Table B holds the same points as the rows below and some others, measured another way and shuffled. Each row below is followed by which row of B it is.
B:
0: [  55   -4 -296  192  340 -209  112 -204  -13 -122   78   80  -58  -67
   38 -390   13  121  265   62 -142  174   12   18 -129]
1: [  94  129  257 -309 -182 -252   20  -75 -150 -134   -6 -158  352  171
  252  212  329  251  162   57  302 -348  183  -52   64]
2: [-250 -129   65  210  334  -38  355 -182   27  -52  240  -80  173   59
  143 -346  105  -99  285  134 -191   77   36  221  163]
3: [-545 -157  -46  320  342   98   67  -35   69   12  295  -18   84  -87
   23 -373  -87 -457  217   31 -331  298   14  275  285]
4: [-212 -159   40  216  215  -90  179 -195  -60 -162  160   41  110  -75
    9 -291   80 -107  219   47 -262  157   40  234  182]
5: [  53   15   41    5  -24 -194   72 -242 -229 -201    0  142   95 -174
  -69 -100   95  116   74  -41  -66  -16   99   45   16]
6: [-171  -37  174  210  285   10  -83  -44   19   75  215  163  -54 -116
 -122 -166   15 -102  153   48  -40  290  114   29  -30]
7: [-364  -89   98   30   29  130 -353   90   74  178   16   42  -97 -272
 -186  135 -145 -226 -235   32 -143   94  183  132  145]
8: [ -23  111  147 -153 -265  -80  -15 -215  -67 -155  -40  -10  115 -152
 -108  320  118  126  -29  -67  121 -154  150   71  120]
9: [-429 -168  -71  179  217   15  159 -363   55  -45  120   73  109 -229
  -95 -174  -29 -168   -8   12 -241  188   91  267  190]
10: [-163  140 -242  -91 -137   98 -184  -67  166  -26  -92  -81 -168 -255
 -170  235 -161  -76 -134  -37  -20  -65  110   53  116]
11: [ 402  302  120 -141  -30 -210  -10   97  -80 -124   69  -59   27  148
  135   70  231  319  395   63  357 -146   91 -245 -221]
12: [-104  -59  755  -47  110  -36  160  184 -170  132  281 -123  348  254
  258  -32  319  -20  230  221  127 -205  197   65  140]
13: [-541 -140  -10  298  270  112  -15 -191  192  100  216   18  -48 -166
 -157 -118 -127 -304   -2   16 -275  280   79  300  249]
14: [-386 -101 -186  262  248   35 -372  -57  185  138  116   13 -141 -172
 -150 -122 -195 -213  -75 -109 -183  409   53  167  127]
15: [-260 -160 -223  244  261  -37  -34 -247  115  -43   29   77 -171 -217
 -167 -226 -128  -81  -32   43 -349  222   61  226  125]
16: [ 116  214  137 -178  -53   48 -250   47   55    5    3   48 -118  -92
 -124  175   51   75   50  -18  327   26  172 -236  -90]
17: [ 223  101  297   58  219 -278  -69   53 -215  -12  188   89   61  193
  132 -262  220  190  343   73  153   37  113 -163 -153]
18: [-367  -67 -478  288  195   57  -84 -172  213 -161   80   43 -166 -316
 -192 -167 -197 -273  143  -64 -330  380  -33  239  150]
19: [-352  -16  496 -324 -319  155 -104  159  -55    9    6 -121  280 -123
   23  458  155 -226 -106  136   90 -342  272  132  333]
20: [ 242  230  599 -254  -46 -109   59  172 -197  131  142 -109  226  245
  227  118  295  243  183  145  424 -357  219 -226 -110]
21: [-483  -31 -371  309  171  158 -254  -98  283   82  120  -28 -210 -297
 -238  -50 -311 -335  -67 -144 -265  405    0  244  193]
22: [ 126   68   97 -121  -58 -236   94 -194 -180 -154  -61   12   48   -4
   37  -26  137  221   47   98  -31 -288  151   15   47]
23: [ 372  203   79  112  200 -246 -115  109  -35   22  151   57  -78   84
   46  -54  153  350  377   43  252  146   60 -197 -372]
24: [-200  -85  216 -232  -75   39  250 -271  -33 -178  -38  -57  226  -89
   33   57  182  -37  -26  132   -1 -251  196  119  285]
25: [ -85   37  657 -334  -97   80  216   60 -138  112  103 -163  378  113
  213  170  283   21    2  190  288 -419  266  -39  150]
26: [ -57  -54  489 -295 -101   15  221  -19 -111 -178   43 -134  342  106
  193   70  345   -8  174  179  158 -306  202   31  261]
27: [  20   23  330 -321  -96   -7  241 -150  -69 -178  -33  -89  213   46
  114   82  276   92   94  182  175 -346  211  -32  175]
28: [-532 -249  -16   68   84  158  -70 -180   71  -48    9   29   14 -294
 -162  -97 -114 -364 -187   20 -342  131  132  293  391]
29: [ -79  163 -447  215  224   -4 -123 -117  247  -51   75   53 -339 -192
 -192 -103 -187  -48  191   -8  -94  262    6    0  -91]
30: [-343 -203  286  100  199  -62   61   88 -101  -38  229  -82  322   86
  223 -225  187 -241  267  138 -168   43   96  224  259]
31: [-428 -145  320  -66    0   35  149 -184 -168    8  107   -4  338 -123
   45  -52   90 -222 -103   47 -123 -132  189  213  323]
32: [ 261  118  132  115  315 -269  -80  112 -110   22  203   51   24  185
  167 -282  185  222  423   86  182  134   68 -188 -272]
33: [ 467  189  196 -119   14 -373 -135  145 -291   10   36  -81  160  224
  265 -100  230  433  216  -13  299 -161   92 -229 -251]
34: [ 113   48  453 -339 -229   76   79   86 -196  -27  -62  -43  212 -137
   32  217  185   93  -87   94  212 -325  225  -80   49]
35: [-322 -182  152   38  107    6   87 -197  -83 -201   86   93  147 -135
  -39 -206  103 -236  107   65 -207   86  124  184  299]
36: [ 434  234  215  -93  -76 -237   55   18 -187  -44    9  -42  -18   86
   62   58  161  410  158   56  198 -262  110 -139 -182]
37: [ -16  208  115 -206 -206   54 -415  188  100   54  -52  -26 -136 -140
 -139  437   -6   11  -45   31  226 -106  203 -113  -13]
38: [ 295  188 -179  106  172 -239  -75  -92  -46 -115   49  107 -175  -31
  -47 -191   35  256  277  -15   82  133   35 -153 -241]
39: [   7   86  304 -113 -133   42 -213 -108   73  -10  -42   44 -217  -94
 -262  270   30   87 -138   26  104  -80  212  -20  134]
40: [ -90   30 -443  277  285   13 -253  -50  229   92    7   33 -430 -229
 -222 -190 -301  -34  -44  -15 -248  292   11   63  -67]
41: [ -52   -2  486 -232 -192  129    0  141 -195   98    8  -63  220 -156
   11  188   94  -35 -175   42  121 -245  211    8  115]
42: [-398 -170 -129  305  255  114 -192  -27  143  107  135   69  -96 -307
 -188 -133 -186 -259  -46  -43 -276  413   47  233   98]
43: [ 416  263  180 -110  -77 -275 -210  121  -52  -52  -11  -30 -147  144
   23  206  181  402  232  108  253 -202  142 -185 -203]
44: [ -21  -84  631 -242 -193   55  207   68 -258   19   12  -95  325  -71
   94  160  222   45 -116  143   47 -385  225  104  188]
45: [  -4  -50  301  125  379  -50  196  -13   24   -6  285   21  149  134
  143 -267  255   40  433  170  133  190   94  -32  -76]
46: [-334 -127  411   62  -33   21  199  -82 -166   -2  175  -70  282  -57
   40  -17  100 -182    3   50 -192 -129  128  300  330]
47: [ 237  147  312  -69  -80 -302   23    7 -161 -156   56  -42   26  195
   95   98  262  275  293  162   70 -305  139   -5   14]
48: [  22   46  485 -100  -46 -224  201  -79 -312  -32  134  -47  321  151
  192  -30  268  140  137  110   65 -333  177   55  108]
49: [  57  140 -433  348  277 -160 -171 -113  229  -14   95   -3 -393  -50
 -150 -159 -173  132  215  -33 -152  289  -40   58 -129]
50: [ 150  246 -127    9   52 -113 -237  -49  179   62   15    1 -231  -58
 -122  215  -18  261   94   10  219   52  113 -128 -223]
51: [-209 -223  132  211  236 -106  129 -116 -136  -44  155   60  183 -108
   43 -282   81  -69  119   64 -268  145   72  241  112]
52: [ 303  238  559  -62  120  -89  -86  286 -143  231  224  -30   39  226
  137   -9  197  225  235  109  393 -111  170 -276 -238]
53: [-461  -80 -233  324  290  139  126 -191  231  109  183 -105 -121 -155
 -101 -231 -236 -272  -14    4 -349  199    3  315  238]
54: [  83  139  196 -114  -90 -164 -130 -136  -65  -90   18  114   37  -88
  -96  234  171  201  102   18  214  -49  190  -81  -81]
55: [-148 -150  -81  276  370 -109 -137   60   87  -86  171   64  -60  -25
   20 -295   54 -105  352  116 -203  354   29  119    8]
56: [-484 -114 -190  -23  -24  239  -10 -261  187 -128  -57  -11  -73 -357
 -229   31 -160 -347 -182  -16 -248   75  115  234  383]
57: [-312  -90  -53   34   88  118 -215 -131  156    4   20  111  -50 -323
 -219   92  -61 -154  -84  -23  -30  270  144   85   79]
58: [   2  171 -425  323  161   24 -196  -53  242  121   56  -30 -448 -232
 -272  -35 -332   54  -29 -116 -158  269  -35   76 -113]
59: [ 439  289  243  -84   -9 -175 -133  199 -164   77   69   11  -56   63
   48   59  124  337  191   32  328 -117  123 -273 -312]
60: [-170  159 -141  -52  -86  100 -205  -76  236   71  -31  -66 -180 -222
 -200  324 -134  -15 -123  -19   72  -11  134   37   42]
61: [-136  -45  270 -225    1  172 -236   -3  126   15  -34   57  -17 -169
 -139  184   93  -71  -93   75  213   69  243  -98   88]
62: [ 189  164  472 -251 -132  -59  128  116  -63  -74   85 -164  194  185
  176  231  322  193  271  172  326 -334  178  -93   25]
63: [-296  -89 -349  284  409  107 -191  -78  295  131  106   68 -237 -266
 -174 -206 -215 -161   19   11 -169  460   41   87  -61]
64: [-590 -127 -197  342  294  188 -180   19  244  116  212   16 -130 -257
 -166 -140 -233 -454   50    7 -333  400   36  275  202]
65: [ 181  149  -32  -24  105  -62   31 -196  112 -130    4   67 -216  -52
 -136  -15   68  204  174   77  129   27  112 -120  -93]
66: [ -33  -21  513  -82   20   15   -1  197 -262   10  182  -31  283   65
  158 -159  193 -128  158   23  115  -45  138  -41  138]
67: [ 118   73   91  169  185 -240  219  -29 -128 -239  226  -29   97  177
  167 -298  213   69  550   91  -56   19   -5   52   25]
68: [ 265  307 -243  224  270 -201 -277   81  162   39  166   25 -329   87
  -50  -93  -35  227  401  -21  189  277   -1 -204 -335]
69: [ 361  232  429 -201 -110 -144   64  127  -75  -43   66 -124   71  195
  131  222  298  343  276  155  351 -308  163 -159 -111]
70: [-338  -49  415 -272 -151  139   66  -66  -66   89    5  -59  270 -162
    2  272  106 -131 -219  131   65 -313  277  109  245]
71: [ 238   75   25   93  140 -232    1  -41  -72 -233  110   90    5   18
   27 -136  205  200  438   33   89  163   38  -72 -148]

[ 190 -190   16  208   13 -253   -2   30  102 -168  176  339 -143  138
   37  -99 -305 -141  104 -191   81   96   51 -168  -30   21 -120 -125
 -329 -166 -104  133] => 16
[ 140 -120  -24  110   14 -133   11   48   44  -99  128  259  -57   99
  -11  -66 -263  -48   69 -105   89    8   11 -188  -47    8  -17  -76
 -210 -114  -98  166] => 65
[-106  272  -26 -201   89  238  -41  151  149  185  -59  -81  200 -198
  112   97  263  -17 -306   62 -106  -58   99  103  -82  -55  150  111
   94  172  218   97] => 6
[ 127  -27  109  100   78  -58  -48 -139 -115 -143   28   76  -87   96
  -90  -14 -160  -12  121  105   85   66  -79   -6   33  126    9   98
 -136 -103 -203  -43] => 10
[  63  100   22  -56   28   96   42   24  -89    5  -14  -51   84   26
   15   40   43   42  -49  173   53  -51 -128  -26   33   70   94  164
   -4  -74    8    5] => 57
[  83   26  129  -72  102  -74  -84 -218  -24  -24  147   63   -6   41
  -89  127 -174   66   43   73  148  -14  -56    5  -17  101   20  197
    8 -131 -193   55] => 44
[ -26   91  -25  -34  -63   66   94  -25    9   31  -41   -2   73  -29
    1   54  121  -32   -8   81   38  -51 -154   26  -25  -34  174  145
  -46  105  -18   93] => 12
[ 149 -111  104   59   52 -113   32 -213  -84  -81   -3  143   43  250
 -156  -54 -229   28  194  -26   23  -41 -222    5   16  165   65   66
 -202  -53 -276   -7] => 60
[  26 -131  118  -72  207 -306 -150 -166  187  -93  222  167  -42   27
  101  254  -16 -156  -78 -119   20   87  111  322 -100   59  -58   -7
 -344  -50 -139    3] => 9
[   8   70   37    9   37   20  -22 -142   71    5  -29   63   84   30
  -37   39  -41    3   19  -66  -60  -14 -120   51  -56   28   84    4
 -126  106  -76   67] => 52
[ 138  -64  -33  163   28 -134   61  167   62 -134  -46  263  -69   85
   75  -72 -191  -79  -94   24  122   90  -59 -168  -17  -23 -152  -45
 -127 -128  -38   67] => 0
[  63   90  104    7   69  -13 -105  -10   77  -44  103   69  -71  -60
  106   63   18  -88 -128   62   56   89   61   42  -15   75  -90  114
  -60  -83   75   -2] => 5
[ 20  57  54   8  71  43 -95  36  57 -26  32 106 -55 -66  11 -18  20 -97
 -80  37  -2  58 115  53 -56  49  34  61 -92  61   7  42] => 35
[  27   72   56   15   59   52  -36  -50   47  -34  -57   26   68   18
   62   38   53  -26  -51   25  -51    2 -118   67  -39   44   12    3
 -111   74   47  -32] => 31
[ 47  75  74 -66  48 -29  12 -51   1   7  49  -3  29  12  32 101  54 -37
 -75 113  67  16 -63  88  25  75  49 216 -55 -88 -52   6] => 23
[ -22  140  143 -142   52   68  -93 -204   44   71   91  -56   63  -51
   -6  133  133  -24  -39   53  -21  -30  -38  197  -29  114  121  229
  -29   69   -6    1] => 46
[ 203 -169  120  194  140 -174  -28 -128   48 -164   -1  266  -44  169
 -101 -155 -335  -36  295 -115  111   23  -21 -180  -52  -40  -58  -88
  -66    5 -222   -2] => 15
[  32   39   86    3   86   -4   -4   22   14  -41  -46   33  -33  -35
   21   -5  133 -137  -20  134   52   59   43  120   -5    9   68  179
  -34   69  -41  -57] => 30
[  92  -21  -23  -20   75   33   -1  126  -52  -52   32   92   43   38
   28    0  -69   20  -50   98   75  -57  -22 -100  -34   31   42   11
  -75  -76    8   59] => 27
[ -42  254 -100 -140  -10  227   55  280   58   88   35 -171  140 -245
  285  167  324   -1 -264  204   83  -77   12  -99  -28 -172   88  110
  140  -23  372   96] => 53
[  64  217   15  -83   30  178  -24   42 -134   26   47 -101   42  -71
   14   94  -33  136 -148  273  135  -26  -74 -143   51   81   39  227
  141 -205   39   63] => 34
[ -52   78   60 -185   33    9  -48  -68  -40   42   34   35    9   16
  -34  174  134  -49 -269  186   -8   14  -86  330  -12  256   97  289
 -190  -17 -109   13] => 11
[ -72  284   53 -269  257  294 -111  332  258  196  -58 -175  278 -307
  344   98  490  -86 -352  108  -84 -100  286  103 -115 -202   54   70
  305  226  530  -80] => 48
[  24  131   -9  -84   39  172  -43  118  -70   11   27  -24   36  -78
   39   44   63   35 -148  193   49  -43    4  -46  -20   63   81  123
   20  -41   96   54] => 56
[ 193 -102  123  228  159 -158  -39  -53   83 -169  -18  183  -56  116
   17 -140 -198 -122  201 -121   11  115   51  -89   -2  -34  -96 -109
 -154  -23 -106  -70] => 32
[ 187  178   94  155  -37  246   38  -40 -182  -46  -60 -130   37   44
  -34 -202  -64   84  236  142   28  -28 -155 -316  123   52   77  122
  124  -89   86  -60] => 4
[ 115  -79   64  125   73  -95  -39  -27   38 -131   37  206  -92   41
  -27  -67 -165  -77  112   -9  116   48   24 -103  -57  -20  -31  -10
  -84    0 -108   38] => 28
[ 105   99  124   38   67   38  -16 -115  -48  -51   -6  -31   11   15
  -12    6  -33   16   84  126   91   18  -91  -58   38   33   17  168
   65  -58  -50  -52] => 51
[ 230 -167  160  177  241 -242  -67   -5  110 -126  106  250 -108   98
  -52 -196 -279 -176  260 -164   76  121  302 -113   -5  -57  -45  -22
 -100  -83 -198   -8] => 19
[ 35  54  15 -42 130  36  -8   8  13  -7 -76  29 123  24   4  54 -15  33
 -60  63   3 -33 -66  26 -41  -4  67  22 -32  36 -52  11] => 70
[  -1   18   11   -6  -26  -29   41  -96   59   -8   29   57   48   20
   18   68   62  -65   32  -31   -5  -25 -124   80  -44    3  124   63
 -176   86  -43   78] => 13
[  49   45   80  -86   75   75   37 -127 -101   12 -101  -48  160  116
  -75   39   49   62   47  138  -15 -104 -232  104   12  113  155  157
  -38   56 -110  -70] => 50
[  72    0   10  -34   51   39   -9    9 -101  -65   27   37   38   56
   -5   57  -40   45  -25  140   70  -57 -115  -20  -15   90   62   67
 -100  -69  -47   22] => 24
[  42  142  -31  -52   30  191   52   32 -103   17  -86 -121  187   16
   38   55   58  123  -32  154  -11 -112 -211  -83   14   12  131   44
    8  -13   75   10] => 25
[ 101  112   77   43   20  140   35  -19  -78  -10  -66  -73   79   42
    8  -87   56    3   92  104  -20  -30 -119  -70   57   53  100  117
    2    1   48  -58] => 54
[   2  144   31  -21  101  139  -38   -1  -47  -35 -115  -29   40  -95
  -25   55   34   50  -46  221  105   -7  -54  -35  -44  -53   70  117
  149   80  -32   -8] => 40
[ -15  146    2 -299  250  246  -74  270   52  151   -8 -101  272 -145
  138   88  227   58 -243  165   -2 -188  180   19 -104  -75  149   81
  218   91  258    7] => 61
[ 169 -171  147  207   84 -208  -16 -248  -54 -169  -25  270 -132  231
 -254 -173 -339  -87  304  -74   48  100  -60    5   11  131   35   56
 -234    1 -432   -9] => 37
